Each row is followed by its class.
[ -90  -64  -29  102    6 -199 -216    6  -66  -92   59 -151  143  229
   53   13   -1  -10  114   21   14  232  -37  415   23  -40  -48 -109
  201    4  109 -268] : rupad
[  72   82    9   13    6  -39  134  -70   11  144 -148  -31   91  -86
  226   48 -132  160  270   91  157  -22   78   20 -234   31 -228  114
 -150 -143 -493 -266] : Tunam
[-127  107  126 -225  -22 -179   91  -64  -15 -261  201    8 -248  420
 -131   50  167  -90   80   29   -5  147  118  -63  338 -424   82   -1
 -426   22  202   65] : gev
[-106  135  291 -144 -183  -78  341  454  144  104  161  310  -94  428
  -10  387  -48 -163  506  139  195  456 -157   52   58  -35  -31   24
 -315  303   -9   96] : gev
[ 369 -157  -19 -402 -279 -178  351  397 -123  -89 -131  488  367 -134
 -223  275 -243 -377  616   79  392  236  -62  -74  100  -80   91  313
 -163   83 -419  -81] : zis
[  20   59  416  -83  -55 -195  185   -4 -272   18  607  -25  200  420
 -460  125  114 -167  118  346  389 -104 -114 -216  247 -265 -261    3
 -118 -296 -176  152] : Rog
[-264   11  234   47  -14   73  145 -104 -272  -70   44  315   65  -65
 -388 -139  626    9  194  221  271 -432  145   11   87 -250  -37 -163
 -132  414 -235   41] : zis
[  17   15   74  138  115  -63  -29  -50   54   76    6  -92  -90   15
   78   32  154 -183   64  -55  -10   96 -107  155    3   98   84  -24
  121   90  104   73] : Rog
[  45  -90  -26  -44 -276  -90  203  602  -74 -225   66  280  107 -410
 -361  234   46 -300  317  170  270  269 -236   30  115   14  219 -123
   61  259  -22   52] : Rog
[ 126  213  151  146   -4  -91  281   65  114   79  323  215 -342  417
 -285  209 -125  162  186  -84 -250  -85   52 -296 -300  113 -311 -127
  238  340  126  151] : zis
[ 256  108  123  140  310 -172  -17  237  -39  -55  386   92  201 -435
 -201  129  334 -135  219  334  289  -54 -111   36 -400   78   92  272
  163 -303 -197  -40] : gideg
[  11 -262  -29 -189 -167 -108  234 -115 -357 -135 -112   11   87   76
 -172  -10    5  232   39  -75  186  -57  -17  -92   19  -74 -104 -163
 -267  327 -359  -71] : gideg
[-260  158   87   -5  161   -5 -212 -144    2 -155  -23 -201 -101 -192
  157  -68  104   24 -100  136  -91  106   37   75   23   42   45  -40
 -158  -73   51  -81] : negiv
[ 112  -33   89 -234 -240  -81  209  214  -64 -173 -184  211  263  334
 -102  240  227  131  124 -128  151 -146    4   51   78 -240  -19  -12
 -206   44  -80  -46] : rupad
[  98   86   91  -97 -109  -25  120 -130  142   31   39   54  134  280
  -38  126  -46  124  261  210  300 -204  162  -17 -309 -242 -234   26
 -183 -237 -483   67] : Semeg
[  92  260  335   68  -51 -130  -82  280   23   51  108   85  448 -176
 -301   96 -123 -341  131  322  415  174 -448   -4 -148   -6   96   43
  -56 -225  -61  325] : Rog
[  61   14   41   76  108  -80  -63  -28   57   57  -13  -65  -61 -153
   64   40  148 -164    9  -74   14   60 -121  177  -38  127  105   21
  182    1    0  -38] : Tunam
[-275  130   -9   11   -9   27 -160  -28   16 -138 -217 -168   21 -315
  -36  -95   28   71 -135   78  -72   69   86   83   10  -88   71  -75
 -173  -69  105   16] : nen
[ 104  -30   49  126   71  -79  -48   40   53  -41    5  -72  -65  -54
  -42   -6  160 -240  -59  -67   20   70 -176  138   66  110   86   39
  197   32   64   11] : gideg
[-301  229  150  -20  202  -46 -306 -180   93 -231   65 -264  -80 -145
  124 -115  102    5 -125   93 -238   91  -43  141   75  -11   59  -40
 -160 -173  209  -45] : pul
[ 122  354   70  168  273  106    4 -283 -247    5   13  -48  240 -279
 -168   44   49  292  317  234   88 -216  147 -275 -444 -340   62  274
  -55 -110 -257  100] : Semeg
[  70 -163 -111 -195  -16 -149   72 -135  -48 -225  -63 -173  -68  591
  294  -96   61  473 -123   25 -240 -207  107  145  353 -245 -413 -115
 -191 -182  -52 -289] : pul
[  34    7  110  149  123  -71  -33  -27   37  -42   79  -54  -45  -17
   27  -34  227 -207  -42  -33   12   31 -163  182   33  147  104   -1
  142   54   96   84] : Rog
[  92  -13  102  134  112  -87  -49   66   53   -9   20  -43   13  -88
   17   21  228 -247  -27    2   51   30 -155  155  -16  152   84   46
  100  -12   10   37] : pul
[  22   53 -179 -115 -199  228  173    8   66  107  -14  328   39   53
  -18  122 -190  196  -17 -160  364 -193  376 -258 -321 -254  145  198
 -275   79 -137  -34] : nofu
[  98  -32   58   75   18  -57  -68   58   35   15   17  -24  -38  -34
   -2  -11  153 -172  -48  -44   61   25 -151  143   57  110   97   62
  185   68   60   53] : Peli
[ 116  -36   80  125   90  -84   22   40   67  -72   67  -61  -88   52
   38   13  179 -213  -18  -52   -5   63 -129  143   32  102  129   44
  126   40   69   68] : gev
[  24   15  183 -198  181 -304  297   62  131   35   66  253  -12  126
   85  227  122  120  197  168  222  136 -132  484 -151  227 -159  -85
 -314 -124 -298 -100] : Tunam
[ 899 -141 -355  147 -211   88  -42   48  -71   34  -28   28  344 -534
  -48   15 -307  186    6  177   81 -373   81 -307 -343   71  140  234
  479 -306 -253  244] : netal
[ 126  -30  135   87   46  -95    6   79   80  -48   58  -47  -69   23
  -21   13  134 -234  -58  -45   43   41 -154  168   46  113   95   19
  146  -14   51   77] : gev
[  30 -159 -327  178 -160  177  345  390  -53 -259  -32   33  138 -205
 -296  -37  -60  483 -112  262  -84 -151   36 -217 -121 -109 -194  -21
   61  -78 -306   24] : pul
[  96  122  253   81 -265 -140 -110 -176   26 -108  -89  -39   50 -240
 -443   16  197 -483  303 -145  -64  138   24  289   15   31  137   25
  335   36 -109  101] : netal
[  81  -21   18   86   60  -60  -14   -7   56  -42  -12  -45  -44  -77
   42  -20  141 -185  -95  -73    7   57 -111  136   46  125  118   50
  130   29   41   36] : Tunam
[ 259 -211 -476  259  117  -48   81 -127 -311 -182 -310 -266  168 -572
 -167   14 -255  -17  185  154  -97   55  100 -214   16 -137  161  -74
  180    7  -44   -7] : nen
[  38 -318   23 -143 -239  149   28   60  -18  -88 -210  181  -59   32
 -115 -208 -118  -34 -427 -414  348 -146   17  430 -105   73   82 -162
   46  130   41  -55] : Peli
[-319  353 -150   37  411  -51  -16 -547  -64 -186  244 -223   47  -70
  370    7 -155  293  132  -58 -156   43 -174 -593 -306    3  162  269
 -421   46 -391 -196] : Tunam
[-166  103  294  -81  -37   96  400  150 -237  -87  260  183  -28  320
   46   60  318   45  190  212  443  107 -281  250  200 -105 -207   24
 -385  -43 -348 -212] : Peli
[  67   -9   58  129   92  -68    2   17   71   -7  -21  -63  -78   -2
  -41   -5  200 -139  -69  -67   -6   49  -91  126   15   80   68   47
   80   28   82   67] : gideg
[ 116 -117  -72    7 -180 -377   43 -163 -211 -219  253  105   90  288
 -112  -79  -46  -47  346   -1  103  160 -100   74  219  -70   53  157
   12  291 -380 -234] : gev
[  99  -75   36  115  130  -97  -17   34   50  -20   19  -57  -20  -93
  -25  -10  175 -228  -31  -34   27   61  -69  168  -13  148  124   70
  171   -8   44   48] : zis
[-122  178   71  -22  -25  -66 -167  -42   50 -230  -37 -187  -75 -230
 -130 -109   58  -15 -169   23 -101   44  -31   40   65  -35   65  -10
  -38  -70  113  101] : Peli
[-162  203  206  136  308  103  471  199 -188  200  132 -105  -24   69
 -304  223  189  360  327  421 -277   38  -50 -219 -158 -161 -599 -154
 -148 -386 -108   29] : pul
[ -72  103   53 -119   42 -160 -195  -48    8 -241  -60 -119   40 -211
  -20 -100  213  -10 -230   89   32  -89   18    8  135  -53   65   33
 -176  -66   19   -1] : gideg
[-154  175   45    8  -98   16 -178  -99  109 -201   20 -130  -66 -129
  -62 -160   22   44 -109   12 -128  -40  134   36   -1  -79   54  -43
  -72  -65  152  129] : zis
[-144   95   52  -53  -48  -21 -186   28   64 -236  -90 -168   31 -196
   -8 -120  139  -27 -185  139 -112   48   55  132  175  -59   39  -53
  -68 -131  124   31] : netal
[ 120  -26  103  110  136 -106    5   56   43   13   48  -53  -47  -84
    7   68  198 -181    5   15   63   59 -150  169    6  127   85   18
  157   16   48    4] : nofu
[ 134  125 -277  132  -35  319  535  241 -174  118  -47  169  165  -32
 -209   77  -76  366  313  140  -10  137 -154 -216 -394 -323 -112  -34
 -175   -5   23  523] : nofu
[  38  -55   81 -323  -76  -19  176   85   84  -77  123  125 -161  442
 -124   86 -145  -62  161   24  148  176 -161  171  139 -366  -22 -131
 -177   -6  154  376] : negiv
[ 102  -24   82  163  117 -110  -14    3   58   23   29  -80  -21 -101
   31   35  135 -187   -4  -54   53   52 -125  169  -47  197  123   41
  168   28   19   52] : Rog
[ 364  -68 -478  203  196  186 -134 -246    2 -129 -114  107  523 -490
  202 -222 -275  -30  -65    8  -97  -82  206   41 -501  271  245  384
  166 -496  -46  -33] : zis
[  70 -255 -494  202   69  170 -120   -1   68   -9  -66 -136  340 -485
 -273   37 -548   -1   75  140 -305  244  282 -320 -430   57  207  211
  418 -269  -59  -16] : netal
[-383  345  -23   13  292  -37  203   71 -186 -308  440 -234 -234  417
   79    2  274  333  -36  346 -176   98 -172 -210  425 -404 -395  -15
 -219  -85  109 -186] : gideg
[  75  -47   35  162  126  -81  -14  -17   36  -16   27  -78   -8  -70
   40   -9  165 -226  -25  -41   33   66 -118  139   42  139  160   64
  126   21   57   62] : Rog
[-227  220  221  363  874 -207  151 -122 -184 -221  228 -306  208 -268
  -82   55  526  198   45  501   97 -200 -131  -84 -155 -128   -7   56
 -267 -280 -138 -110] : nofu
[  59  -59   53  137   95  -23  -95   43   -3  -14   54    2    5 -119
  -22    4  173 -195   14  -19   82   13 -130  147  -38  113  171   21
  220  105   28   25] : Semeg
[ -43 -247  -58  228  137    2   83  213 -343 -100   27   53  122  -13
 -355 -121  -30 -185  101  -55   74   90 -111  -81   20 -171   57   31
  351  382   30 -216] : gev
[ 208 -175 -140 -244 -241 -167   -3   19 -313   18   34  284  251 -364
 -273  175  -40 -161  226 -207  359  -31   36   81   64    7  268  113
  143  102 -204 -231] : Peli
[ 237  349  -29  -35   70  -78  279  130   42 -135 -262  164  251   64
  -89  283  350  489  231  270  -58  -93  210 -118 -386 -371  -73  161
 -428 -222  -90  145] : nofu
[ 115  -74 -147  -63 -411 -193  270  298 -275  165 -361  138  186   88
 -155  331  179  379  632   10  233  175 -109  203  108 -409  -17 -240
 -163  427 -211  -33] : gideg
[-235  270  170  -31   10  -48 -224 -143  104 -119  -76 -229  -91  -85
   76  -21   62   58  -39   69 -134   10   34  125  110  -57  -53 -101
  -97 -134   60  -52] : Semeg
[ 111  -49   83   83   77  -91  -69   58   33  -60   50  -31  -28  -66
   20   25  176 -199  -19  -49   56    6 -167  164   49  140  133   20
  178   40   26   14] : Semeg
[ -35  134  159  -40  215 -178  -99   85  -52 -365   74    4   42 -343
  101 -139  398  291  276  289  181 -384    0  225   45 -347   52   11
 -120  103 -150 -178] : Tunam
[ 256   39   56 -112   -1 -190  135  -87 -243  208 -189  -15  -68 -276
 -143  379  227   28  421 -157   69   55   10  294   -9   -1   35  -22
  263   81 -212 -142] : rupad
[-141   49 -289  389  190  -73  109 -168   66 -451 -186 -185  273   41
 -357 -422   62  529 -440 -110 -115 -266  199  -12 -265 -379  205   84
 -341   70  223  570] : gideg
[  48  -11   74  115   66  -79    7    3   22   15   35  -61 -117  -42
    1    6  187 -206  -25  -77   37   90  -96  146   75   74  102   21
  108   37   51  -13] : Tunam
[-121   49  281  -66 -173   94   56  263 -147 -292  228  112 -237 -122
 -192 -241  121  -66  -79   58   27   72 -361  -25  440  -18   77   44
  -43  218   -2  -26] : zis
[-245  132   -1  -83   16   97 -297 -131   31 -239 -171 -181  -27 -247
  131 -178   18   31 -241   29 -175   52  158  -38    3  -32  122   11
 -198  -52  172   31] : negiv
[  88 -185 -146 -151   -5  -61  418  110 -104  -29  -63   15    8  216
  -58   87   86  174  -85  140   66   80 -114  -16  280  -55 -144   23
 -205   85 -157  259] : gideg
[ 186   20  -67 -309 -285  170  372  223  -53  137 -509  326  111  -64
   46  215  102  290  345  148  305 -178  267 -311 -208 -341 -103   66
 -537  300 -389  174] : gideg
[ -51  354  -25  -19  212  -21 -309  112  -19  -38 -271 -298  -96 -562
  328   90   99  270    2  205   52  105 -310    9 -105 -133  104   57
   41 -111 -227 -282] : negiv
[-293  234  123  -75   49  -99 -206 -108  134 -185   49 -182  -54   27
  220  -59  104   49  -90   48 -114   88  -10  129  119  -22   -3  -12
 -176  -40   96  -89] : Tunam
[  69   34   75  173  202  -59  -51  -37   33  -26   54  -68  -48 -125
   16  -26  219 -172  -60    8   24   29 -135  145  -37  107  132   35
  134   22  106   42] : nofu
[  20 -349 -221 -367  120  -42  189  467 -248  -42 -168   97  371 -383
  262  184  310  135  -74  315  216   43 -136 -240  146  164   97  184
 -351   61 -356  -55] : Semeg
[ 145  -83 -221 -299 -169 -119  279  328   72  -41 -296 -182  204  129
  327  358   90  309  127  194 -291  191 -200 -218  325   80 -306  183
 -175 -437 -498 -256] : rupad
[  31  -19   64   43  120  -56  -31  -17   47   -8    7  -93  -65  -77
   51    9  174 -132  -69  -35   28   40  -86  138   33   68  100   21
   70   27   82   34] : nofu
[  87  -45   93  150  142  -50  -11   -9   54   22   37  -39  -51  -80
  -52   -6  195 -241  -35  -51   44   45 -167  152  -84  196  110   45
  161   -5   26   80] : Peli
[  97  -21   84  124   45  -57  -34   52   69  -26   45  -56  -43  -41
    2    5  195 -247  -49  -65    8   88 -132  157  -23  155  112   -8
  179   48   72   79] : netal
[ -17   68  133    0 -207  304 -113   26  319   -3 -389  226  -29 -545
  313  -16 -134 -202  -64 -483   10   92 -226  134 -272  552  503  238
  -32  141 -212 -179] : Rog
[  86  -31   63   69   40  -90  -29   85   31   58   21  -40    1 -114
   -7   56  191 -181   88   10   75   45 -104  161   12   96   86   12
  164    1   -3   33] : zis
